Below are the code and all the weights of a small trained network. Each question names an input and a class and asks about switching units off, where a switched-off unit gives its printed mean instead of its output.

import numpy as np


def w(rows, s, z=0):
    codes = np.array(rows[::2]) - 128.0
    scale = np.full(codes.shape[1], s)
    scale[-1] = z or s
    return codes * scale


def norm(h):
    return h / np.sqrt((h * h).mean(-1, keepdims=True) + 1e-5)


def f(y):
    return y / 2 * (1 + np.tanh(0.7978845608 * (y + 0.044715 * y**3)))


def log_softmax(a):
    a = a - a.max(-1, keepdims=True)
    return a - np.log(np.exp(a).sum(-1, keepdims=True))


def net(x, mask):
    res = np.array(x, float).reshape(1, 3) / 4 @ E
    u = 0
    for l in range(3):
        y = f(norm(res) @ A[l][:, :-1].T + A[l][:, -1])
        res = res + np.where(mask[u : u + 5], y, B[l][:, -1]) @ B[l][:, :-1]
        u += 5
    return log_softmax(norm(res)[-1] @ U[:, :-1].T + U[:, -1])


A, B = {}, {}
E = w([
[187,150,102,127,155,98,186,19,196,136,58],'x0',
[207,135,99,2,98,101,73,211,175,61,77],'x1',
[9,195,69,200,206,23,38,129,75,199,52],'x2',
],0.0081)
A[0] = w([
[107,190,102,90,152,96,2,178,100,116,70,126],'L0N0',
[120,120,132,120,137,140,165,148,162,149,140,109],'L0N1',
[96,160,110,202,206,77,103,109,136,165,110,254],'L0N2',
[188,128,114,91,123,73,131,112,184,134,122,48],'L0N3',
[64,162,141,169,165,125,158,81,122,193,117,120],'L0N4',
],0.0095,0.0053)
B[0] = w([
[74,106,80,157,147,43,38,145,148,101,149,240],'L0N0',
[113,122,117,128,83,136,159,129,107,114,111,130],'L0N1',
[76,30,50,219,223,16,2,166,117,81,124,252],'L0N2',
[144,127,153,85,169,198,124,126,147,131,110,154],'L0N3',
[124,168,154,153,137,84,82,154,80,93,98,203],'L0N4',
],0.0088,0.012)
A[1] = w([
[100,122,134,170,186,101,93,157,76,230,146,216],'L1N0',
[137,143,61,35,91,55,64,201,154,130,108,63],'L1N1',
[98,177,61,170,167,60,170,27,181,164,39,217],'L1N2',
[206,114,90,54,142,164,131,124,211,141,105,5],'L1N3',
[223,137,109,3,167,169,144,106,206,117,81,21],'L1N4',
],0.0077,0.003)
B[1] = w([
[158,115,164,128,156,67,134,81,89,111,69,254],'L1N0',
[100,126,143,179,180,90,96,100,102,130,98,235],'L1N1',
[153,86,64,132,248,86,108,145,56,72,130,215],'L1N2',
[97,203,177,148,97,121,149,103,132,175,60,173],'L1N3',
[134,211,176,181,150,172,139,135,139,188,60,202],'L1N4',
],0.013,0.0078)
A[2] = w([
[82,178,118,77,112,71,13,164,156,119,104,87],'L2N0',
[254,136,148,61,146,125,138,131,175,66,62,70],'L2N1',
[15,117,87,186,181,121,169,101,78,201,105,234],'L2N2',
[33,119,112,116,146,44,37,173,145,159,95,194],'L2N3',
[88,98,197,132,114,70,148,104,67,128,120,6],'L2N4',
],0.0099,0.0027)
B[2] = w([
[150,78,95,200,153,129,94,157,38,98,128,191],'L2N0',
[103,178,167,144,145,95,70,174,93,132,8,140],'L2N1',
[146,129,174,173,133,136,100,174,86,85,92,196],'L2N2',
[160,68,110,65,160,130,122,77,62,56,124,249],'L2N3',
[155,158,139,76,120,159,146,136,147,164,94,149],'L2N4',
],0.012,0.019)
U = w([
[123,21,126,17,16,174,229,114,165,127,222,78],'0',
[117,199,226,133,82,177,148,152,139,189,52,182],'1',
[142,140,2,91,116,80,106,109,227,227,190,3],'2',
[115,58,105,155,204,6,48,135,76,97,111,192],'3',
],0.011,0.0043)

Each question gives the input, the list of numbers given to net, and the class t.
The units are the neurons (one row each of A and B). Each row of codes is followed by its name. A weight is (code - 128) times the scale printed after its matrix; where a second scale follows, it is the last column's (A, B and U).
mask holds one flag per neuron, layer by layer. A switched-off neuron (its flag False) gives its mean, the last column of its row in B, instead of its output. The means were averaged over made-up inputs and are rounded, as every weight is.
A unit's drop is (log p(t) with every unit on - log p(t) with that unit switched off) / (log p(t) with every unit on - log p(t) with every unit switched off).
unit that matters most: the unit with the biggest drop
k most important neurons: the k neurons with the biggest drops, biggest first
k most important neurons of layer l: the k neurons of layer l with the biggest drops, biggest first
drop of u: that unit's drop, to one decimal
input [-5,7,-8], class 1: unit that matters most -> L0N2
input [-1,3,-3], class 1: 2 most important neurons -> (L0N2, L0N0)
input [-1,-1,-3], class 0: 2 most important neurons of layer 1 -> (L1N0, L1N2)
input [-8,1,-3], class 0: 3 most important neurons -> (L0N2, L0N0, L0N4)
input [-2,-1,-5], class 1: 2 most important neurons -> (L0N2, L0N0)
input [5,-5,-5], class 1: 3 most important neurons -> (L0N2, L0N0, L2N3)
input [-8,1,-7], class 0: 2 most important neurons -> (L1N0, L0N2)
input [6,4,0], class 1: 2 most important neurons of layer 0 -> (L0N2, L0N3)
input [0,-2,-3], class 0: 2 most important neurons -> (L1N0, L0N2)
input [2,-6,-7], class 0: drop of L1N0 -> 0.1
input [-8,7,-8], class 1: drop of L0N2 -> 0.9
input [-3,-2,-7], class 0: drop of L1N0 -> 0.5
input [-1,-2,-3], class 0: drop of L1N0 -> 0.4
input [-8,-4,-6], class 0: most important neuron -> (L0N2)
